Each row has a name. Each piece below is followed by the name of the row it came from, unless a question asks for something else. Each question is about the rows just above it. Places in a row count from 1.

[144  97 175 169] = M
[134 130  98 126] = J
[174 144  97 169] = T
[ 96 175 144 169] = F
M in full: => [144  97 175 169]
Put [ 97 144 169 175] back in order: which row is it? => M
Put [ 97 144 169 174] back in order: which row is it? => T
[169 144  97 175] is which row reordered? => M
Row and place where [175 169] starts: => M, 3
T in full: => [174 144  97 169]

[129 133 127 126 122 131] -> S
[113 130 134 127 129 123] -> Z
[129 133 127 126 122 128] -> X
[111 118 138 137 125 131] -> K
[ 76 138 149 120 137 104] -> C
[168 118 111 138 118 151] -> L
Where does [134 127 129] start? Give its row and place. => Z, 3
asked: [129 133 127 126 122 128] => X
L in full: => [168 118 111 138 118 151]

[132 129 133 172]  W
[155 131 128 163]  D
[155 131 128 167]  P
[119 130 155 161]  G
[131 128 164 172]  Y
[144 131 130 169]  H
[139 129 133 171]  Q
[131 167 129 155]  N
[129 131 174 173]  V
[129 128 134 173]  R
[131 129 134 173]  B
Put [167 155 131 128] back in order: which row is it? => P
Row and place where [131 128 163] starts: => D, 2
[139 129] is in which row? => Q
asked: [131 167] => N
asked: [131 128 163] => D
N in full: => [131 167 129 155]
asked: [167 129 155] => N

[138 164 128 139 165 137  77] -> E
[164 136 164 119  92 145 140] -> A
[136 164 164 145 139 119  92] -> U
Row and place where [164 145 139 119  92] starts: => U, 3
[139 119] begins in row and place => U, 5
Which row holds these entries in another order? [ 92 119 139 145 164 164 136] => U
Where do [164 136 164] appear? => A
asked: [164 136 164 119  92 145 140] => A
asked: [164 119] => A
Row and place where [164 128 139 165 137  77] starts: => E, 2

[131 134 137 130 139 121 143] = Soke
[126 113 119 123 128 121 148] = Zod
[106 134 109 150  81 136 116] = pogig
[127 104 134 109 150  81 127] = Leso
[129 118 113 123 108 143 105] = Rebir
[125 131 144 127 145 111 162] = duf
[132 127 104 134 109 150  80] = muk
Rebir in full: => [129 118 113 123 108 143 105]
Row and place where [127 104 134 109 150  80] starts: => muk, 2
muk in full: => [132 127 104 134 109 150  80]
[113 119 123 128] begins in row and place => Zod, 2
Where does [104 134 109 150  81] start? Give its row and place. => Leso, 2
asked: [132 127 104 134 109 150  80] => muk
pogig in full: => [106 134 109 150  81 136 116]

[134 126 120 130 131 131 130 137 135  87 125 130 132 139 122 123 127] -> Mib
[114 105 146 131 131 145 126 113 131 134 122 133 100 137 126 127 136] -> lef
[137 107 141 131 126  84 144 143 143 122 124 121 123 132 119 122 131] -> podo
[131 125 129 126 109 122 153 115 126 153 123 137 123 117 132 129 138] -> duni
[125 112 133 135 129 139 135 107 115 118 137 135 126 115 131 124 111] -> beb
[126 126 130 127 122 124 109 147 115 138 126 145 169 132 130 144 126] -> Zufit
[125 131 134 123 126 146  91 161 129 132 139 109 125 114 125 147 123] -> Bizup
[136 134 134 127 137 118 137 115 110 126 126 132 141 134 131 134 124] -> Goru
[133 120 121 132 143  89 110 123 118 144 139 122 113 126 139 124 139] -> sogus
[142 136 142 126 126 139 127  99 120 124 121 121  80 121 124 137 118] -> Gero
[103 135 111 128 128 131 145 121 101 133 138 136 102 123 129 142 119] -> Donab
Which row holds these entries in another order? [139 135 107 115 118 137 135 126 115 131 124 111 125 112 133 135 129] => beb
asked: [135 126] => beb

[117  98 162 108 104 136 169 141 102  81 133 113 142 109 121 117 142 108
 155 112 129 153 115 127 131 112 125 138  93 117 135 106 126] = gog
[153 162 121 153 146 119  90  83 161 174 128 101 117 138 124 147 121 155
 104 134  88 108 113 138  99 106 133 115  98 126 122 121 131] = Nevol
[128 123 149 123 150 101 146 116 113 125  92 150 102 164 113 106  97 107
 122 162 105 118 135 132  97 119 111 146 122 126  98 130  96] = Guzu
[116 158 148 104 122  84 144 108 114 125 161 108 146 141  81 104 117 117
 135 102 138 151  93 153  95 130 109 163 156 144 129 152 140] = taku
[141 144 100 153 141 121 161  90  83 135  88 151 108 169 136 114 113 122
 114 155 124 113 138 134 121 141 112 122 156 137 117 160  93] = fugi
[109 131 114 141 144 153 138 125 116 130 108 104 144 152 163 135 158 102
 147 156 129 148  84  93 140 108 138  81 117 104 151 122  95] = geked
[109 161 114 141 144 153 138 125 116 130 108 104 144 152 163 135 158 102
 147 156 129 148  84  93 140 108 117  81 117 104 151 122  95] = lozil
[160 143 117 158  94 143 144 171 138 110  92 123 141 125 139  98 135 134
 148 116 130 151  94 117 140 109 148 108 107 126 154  99 153] = fisu
[149 145 170 137 148 119 147 111 148 157 138  98 126 135 116 141 126 145
 130 138  99 131 105 138 102  95 132 133  85 146 119 108 139] = sif
[128 123 149 123 150 101 146 116 113 125  92 150 102 164 113 106  97 107
 122 162 105 118 135 132  97 119 111 146 122 126  98 144  97] = Kevo
Put [141 104 116 129 151  95  84 109 117 156 138 108  93 163 108 130 148 114
 144 135  81 117 158 102 104 122 144 140 125 153 161 152 147] back in order: which row is it? => lozil
Where do [128 123 149 123 150 101 146 116 113 125  92 150 102 164 113 106  97 107
 122 162 105 118 135 132  97 119 111 146 122 126  98 130  96] appear? => Guzu
[ 90  83 161] begins in row and place => Nevol, 7
fisu in full: => [160 143 117 158  94 143 144 171 138 110  92 123 141 125 139  98 135 134
 148 116 130 151  94 117 140 109 148 108 107 126 154  99 153]

[163 141 127 131] = Sufig
[122 145 140 177] = Busu
[127 131 162 141] = Sivub
[145 177 122 141] = leko
asked: [131 162] => Sivub
Put [141 127 131 162] back in order: which row is it? => Sivub
Put [141 162 131 127] back in order: which row is it? => Sivub
asked: [140 177] => Busu
The row with [163 141 127 131] is => Sufig
[177 140 145 122] is which row reordered? => Busu
Row and place where [140 177] starts: => Busu, 3

[133 129 111 154 133 165 105 118] -> pamas
[133 105 133 154 165 129 111 112] -> sibo
[139 137 104 151 129 169 103 110] -> duvef
[140 139 103 150 127 167 104 111] -> kofip
Which row holds [133 129 111 154 133 165 105]? => pamas
duvef in full: => [139 137 104 151 129 169 103 110]
Where does [139 137 104 151] start? Give its row and place. => duvef, 1

[144 108 130 168 163 136 162 120 156 166 130  98  82 157 177 162  95 128
 147 135 167 138 147 108 156  87 116  91 109 100  90 164  99  95 133]  Dosal
[ 95 142 140 126 144 140 143 132 144 140 106 122 119 131 133 101 151 101
 161 115 111  99 125 111 148 120 107 144 143 114 127 113 149 135 138]  Puvu
[113 135 160 129 120 159 142 124 146 100 131 127 138 144 122 105 124 129
 120 125 111 127 144 132  99 143 155 100 160 143 139 100 139 137 159]  zotav
[139 130 124 119 121 123 117 143 121 124 149 164 141 114 117 127 103 150
 119 145 126 153 115 155 126 134 155 100 122 140 109 125 116 104 122]  roseb
[109 149 124 122 150 155 164 121 119 126 155 103 122 127 145 123 115 153
 117 125 143 116 124 130 126 140 100 114 139 117 121 104 141 119 134] is which row reordered? => roseb
zotav in full: => [113 135 160 129 120 159 142 124 146 100 131 127 138 144 122 105 124 129
 120 125 111 127 144 132  99 143 155 100 160 143 139 100 139 137 159]
Which row holds [139 130 124 119 121 123 117 143 121 124 149 164 141 114 117 127 103 150
 119 145 126 153 115 155 126 134 155 100 122 140 109 125 116 104 122]? => roseb

[117  94 115 154 114  97 110 134 122 137 114 108 102 148 137 154 122 108] : tukit
[128 152  95 122 145 120 138 123 139 124 146  90 125  99 134 100  84 136] : raz
[134 117 148  97 154 108 114  94 122 114 154 109 108 137 137 102 115 122] : vedi
Which row holds these entries in another order? [122 134 117 148  97 154 108 114  94 122 114 154 109 108 137 137 102 115] => vedi
vedi in full: => [134 117 148  97 154 108 114  94 122 114 154 109 108 137 137 102 115 122]
The row with [ 97 110 134 122 137 114 108 102] is => tukit
Where do [108 102 148] appear? => tukit
raz in full: => [128 152  95 122 145 120 138 123 139 124 146  90 125  99 134 100  84 136]
Where does [138 123 139 124 146] start? Give its row and place. => raz, 7

[138 148 147 149 149 161 157 144 143 148 144 140 150 141 149 144 145 138
 146 147 142 150 142 151] -> Vegi
[151 148 148 141 141 140 150 154 138 142 148 147 142 143 138 146 144 145
 139 143 141 141 152 141] -> vol
[147 140 154 143 148 142 142 144 150 145 138 141 148 141 142 138 141 146
 141 152 148 151 141 139] -> deka
[138 148 147 149 149 161 157 144 143 148 144 140 141 141 147 144 145 138
 146 147 142 150 142 143] -> Zalil
asked: [138 148 147 149 149 161 157 144 143 148 144 140 141 141 147 144 145 138
 146 147 142 150 142 143] => Zalil
vol in full: => [151 148 148 141 141 140 150 154 138 142 148 147 142 143 138 146 144 145
 139 143 141 141 152 141]
Vegi in full: => [138 148 147 149 149 161 157 144 143 148 144 140 150 141 149 144 145 138
 146 147 142 150 142 151]
Zalil in full: => [138 148 147 149 149 161 157 144 143 148 144 140 141 141 147 144 145 138
 146 147 142 150 142 143]
The row with [148 142 142 144 150 145 138 141 148 141 142] is => deka
[138 138 139 140 141 141 141 141 141 142 142 143 143 144 145 146 147 148
 148 148 150 151 152 154] is which row reordered? => vol

[115  99 105 139 120 116 129 132 120 140 122 146 133 114 116 117 108 139
 128 131 141 142 139 141 116 110 101 110 128 139 145 150 147 126 110 123
 103 109 118 132 123  96 155 156 113 133 124 122 113 141 133 112] = Tosov
[129 106 130 155 126 117  95 125 140 127 116 133 126 100 128 116 130 127
 134 151 110 134 135 155 118 129 116 139 128 124 136 142 135 131  97 114
  78 128 129 109 124 129 158 143 113 119 138 122 120 124 145 117] = gufa
[113  98 114 142 118 103 136 128 122 135 118 139 130 115 117 118 106 135
 128 126 146 142 143 148 116 110  92 115 126 139 148 149 141 117 107 120
 109 113 122 126 125  96 153 159 111 133 126 121 118 138 132 115] = tos
[100 101 131 149 126  91 133 123 129 130 115 132 128 109 119 123 122 122
 129 131 141 139 140 162 122 127  90 126 130 133 155 144 141 112 109 118
  96 106 130 120 130 104 146 148 109 129 124 115 129 128 135 114] = Gul
[115  99 105 139 120 116 129 132 120 140 122 146 133 114 116 117 108 139
 128 131 141 142 143 141 116 110 101 110 128 139 145 150 147 126 110 123
 103 109 118 132 123  96 155 156 113 133 124 122 113 141 133 112] = Vete
Gul in full: => [100 101 131 149 126  91 133 123 129 130 115 132 128 109 119 123 122 122
 129 131 141 139 140 162 122 127  90 126 130 133 155 144 141 112 109 118
  96 106 130 120 130 104 146 148 109 129 124 115 129 128 135 114]
[115  99 105 139 120 116 129 132 120 140 122 146 133 114 116 117 108 139
 128 131 141 142 143 141 116 110 101 110 128 139 145 150 147 126 110 123
 103 109 118 132 123  96 155 156 113 133 124 122 113 141 133 112] is in which row? => Vete
gufa in full: => [129 106 130 155 126 117  95 125 140 127 116 133 126 100 128 116 130 127
 134 151 110 134 135 155 118 129 116 139 128 124 136 142 135 131  97 114
  78 128 129 109 124 129 158 143 113 119 138 122 120 124 145 117]

[109 123 105 135 144 128 107 127 108 120 121 135 124 124 142 102 136 136
 127 132 122 140  98 125 133 121 120 141 145 124 138 117  96 137 128 128
 123 118  93 130 147 128 135 115 137 137 125 120 146 124 114 113 127] : Zifa
[127 143 126 123 144 106 110 143 120 111 137 147 125 136 133 131 131 129
 136 145 101 134 117 107 112 136 123 137 129 115 133 103 121 126 140 135
 129 107 120 131 123 127 135 122 119 108 128 132 127 119  95 135 134] : tomem
[124 138 117  95 137 128 128 123 118  93 137 118 117 146 129 128 137 118
 130 114 110 131 105 120 118 120 134 142 137 117 150 122  99 128 115 125
 139 119 121 127 137 120 135 124 137 108 130 131 130 141  97 115 134] : mev
[115 130 113 130 147 133 110 106  93 109 118 139 119 111 140  87 136 140
 125 122 121 136 132 127 133  98 113 149 141 123 138 129 111 133 123 126
 125 128 110 119 142 135 135 109 133 141 125 116 134 125 119 119 125] : Fosa
asked: [136 127 132 122 140  98 125 133 121] => Zifa
Row and place where [130 147 133 110 106  93 109 118 139 119] starts: => Fosa, 4
Where do [124 138 117  96 137 128 128 123 118  93] appear? => Zifa

[ 93  92 146 105 146 155 138 126 118 136 134] -> Pul
[132 121 125 133 123 127 111 124 124 126 126] -> fut
[111 121 126 124 132 125 124 127 123 125 133] -> mafu
[ 77  87 167  87 150 138 143 141 141 157 131] -> Zus
[132 121 125 133 123 127 111 124 124 130 126] -> lel
[ 93  92 146 105 146 155 138 126 118 136 147] -> bini
[106 124 137 106 138 109 134 127 154 142 110] -> Gup
[132 121 125 133 123 127 111 124 124 126 126] is in which row? => fut
Put [126 146 134 105 138  92 155  93 146 118 136] back in order: which row is it? => Pul
[126 126 124 124 111 127 123 133 125 121 132] is which row reordered? => fut
asked: [ 93  92 146 105 146 155 138 126 118 136 134] => Pul
asked: [ 92 146 105 146 155 138 126 118 136 147] => bini

[124 123 137 111 131 129 126 131 126 133 124 136 149 136 130 125 132 148
 138 134 132 130 135 132  98  99 125 125 152]  gupam
[161 155 121 127 110 133 129 102 135 138 155 120 131 128 133 121 124 131
 124 121 107 136 125 101 127 125 129 130 130]  dizap
[126 126 134 130 132 137 112 132 125 122 125 134 125 126 136 128 155 125
 130 135 131 118 128 132 133 131 111 110 125]  pusuf
[164 159 118 130 106 135 129  99 136 136 158 118 126 127 134 125 128 126
 120 119 104 135 121  95 131 131 128 128 126]  Mazo
[125 125 124 147 131 124 130 131 126 122 124 125 106 119 124 137 124 106
 119 125 132 119 120 132 159 157 130 131 102]  Sonib
[115 116 135 120 139 118 133 141 124 126 115 135 136 131 120 130 120 136
 136 133 139 128 134 142 119 117 134 132 136]  rede
[124 124 124 140 133 121 134 132 127 123 124 124 113 120 122 135 117 114
 122 123 131 122 125 132 145 146 134 133 113]  garum
[129 129 132 129 127 141 105 126 129 125 129 132 126 128 139 125 167 127
 131 136 126 120 128 126 130 130 100 100 126]  tar
[118 119 134 129 136 128 124 139 125 122 119 136 130 128 126 129 137 129
 134 135 138 122 131 140 127 128 122 124 129]  Nalap
Where does [147 131 124 130 131 126] start? Give its row and place. => Sonib, 4
rede in full: => [115 116 135 120 139 118 133 141 124 126 115 135 136 131 120 130 120 136
 136 133 139 128 134 142 119 117 134 132 136]

[126 147 143 140 124 120 127 120 126] = Forut
[129  92 118 133 132 132 128 114 134] = kimat
[127 126 128 133 136 118 124 128 107] = nopu
[115 118 116 125 122 142 108 141 145] = betoz
[129  92 118 133 132 132 128 129 122] = lepa
[108 145 145 139 137 128 136 126 109] = Girof
[139 150 124 110 116 133  85 141 128] = Lave
[156 126 167 140 128 113 145 128 119] = Zavu
Zavu in full: => [156 126 167 140 128 113 145 128 119]
Where do [129  92 118 133 132 132 128 129 122] appear? => lepa

